Below is a small trained network, with its code and all its weights. Each question gives an input and a class and asks what happens when units are switched off, that is, made to give their printed mean instead of their output.

import numpy as np


def w(rows, s, z=0):
    codes = np.array(rows[::2]) - 128.0
    scale = np.full(codes.shape[1], s)
    scale[-1] = z or s
    return codes * scale


def f(y):
    return np.maximum(y, 0)


def log_softmax(a):
    a = a - a.max(-1, keepdims=True)
    return a - np.log(np.exp(a).sum(-1, keepdims=True))


def net(x, mask):
    res = np.array(x, float).reshape(1, 4) / 4 @ E
    y = f(res @ A[0][:, :-1].T + A[0][:, -1])
    res = res + np.where(mask, y, B[0][:, -1]) @ B[0][:, :-1]
    return log_softmax(res[-1] @ U[:, :-1].T + U[:, -1])


A, B = {}, {}
E = w([
[55,128,164,194,196,158,217],'x0',
[192,107,61,178,122,240,197],'x1',
[166,104,98,174,194,1,163],'x2',
[133,190,109,147,156,168,247],'x3',
],0.0098)
A[0] = w([
[164,60,136,30,129,39,79,168],'n0',
[142,157,116,2,63,191,110,170],'n1',
[21,142,219,138,133,190,64,140],'n2',
[183,107,41,111,103,165,231,252],'n3',
[219,72,54,186,146,155,147,249],'n4',
[117,159,124,41,119,124,124,189],'n5',
[98,130,132,100,79,6,51,192],'n6',
[190,110,113,157,102,96,91,153],'n7',
[116,105,95,190,140,230,162,168],'n8',
[144,128,80,149,154,109,120,97],'n9',
[140,112,181,114,140,47,90,165],'n10',
[24,161,185,130,237,115,168,253],'n11',
],0.0073,0.0035)
B[0] = w([
[164,95,93,79,191,163,101,239],'n0',
[194,190,176,86,124,183,114,220],'n1',
[96,71,136,121,138,151,167,209],'n2',
[127,68,84,143,146,229,90,254],'n3',
[150,78,79,123,150,146,145,241],'n4',
[154,152,144,75,152,156,170,178],'n5',
[108,125,64,33,170,171,13,255],'n6',
[107,92,88,95,144,182,131,184],'n7',
[103,77,37,161,127,232,57,226],'n8',
[130,107,135,156,80,128,178,156],'n9',
[103,115,87,89,221,88,96,210],'n10',
[2,128,174,182,141,48,194,253],'n11',
],0.0086,0.0093)
U = w([
[130,139,167,150,156,2,144,24],'0',
[177,60,7,90,195,196,64,184],'1',
[253,177,145,123,41,179,105,92],'2',
[115,130,143,181,77,189,119,63],'3',
[120,60,151,201,145,114,243,228],'4',
[230,128,148,179,62,71,113,2],'5',
[126,125,219,67,67,135,155,105],'6',
],0.0083,0.0031)

Each question gives the input, the list of numbers given to net, and the class t.
The units are the neurons (one row each of A and B). Each row of codes is followed by its name. A weight is (code - 128) times the scale printed after its matrix; where a second scale follows, it is the last column's (A, B and U).
mask holds one flag per neuron, in row order. A switched-off neuron (its flag False) gives its mean, the last column of its row in B, instead of its output. The means were averaged over made-up inputs and are rounded, as every weight is.
A unit's drop is (log p(t) with every unit on - log p(t) with that unit switched off) / (log p(t) with every unit on - log p(t) with every unit switched off).
The circuit of an input: a set's keep is (log p(t) with only the set's units on - log p(t) with every unit switched off) / (log p(t) with every unit on - log p(t) with every unit switched off). Starting from all 12 units, units are removed one at a time, each time the one whose removal leaves the highest keep (on an exact tie, the one counted first), for as long as the keep stays at least 0.8.
units of the circuit, in order: the units of the circuit, biggest drop first
top k neurons: the k neurons with the biggest drops, biggest first
drop of u: that unit's drop, to one decimal
input [-7,4,-8,-3], class 2: units of the circuit, in order => n1, n6
input [1,-5,3,0], class 0: units of the circuit, in order => n3, n8
input [4,-7,0,0], class 0: units of the circuit, in order => n11, n3
input [4,-8,5,-2], class 0: units of the circuit, in order => n11
input [5,2,0,2], class 4: top 3 neurons => n6, n11, n0
input [6,-8,6,8], class 0: units of the circuit, in order => n3, n8
input [6,5,5,-7], class 4: units of the circuit, in order => n6, n0
input [5,-2,-8,5], class 4: top 3 neurons => n11, n6, n2
input [3,-2,-7,7], class 3: drop of n4 => 0.1
input [7,-2,-7,-5], class 4: drop of n6 => 0.1
input [7,-7,2,5], class 4: drop of n7 => -0.1
input [4,-5,7,-1], class 0: drop of n11 => 0.3
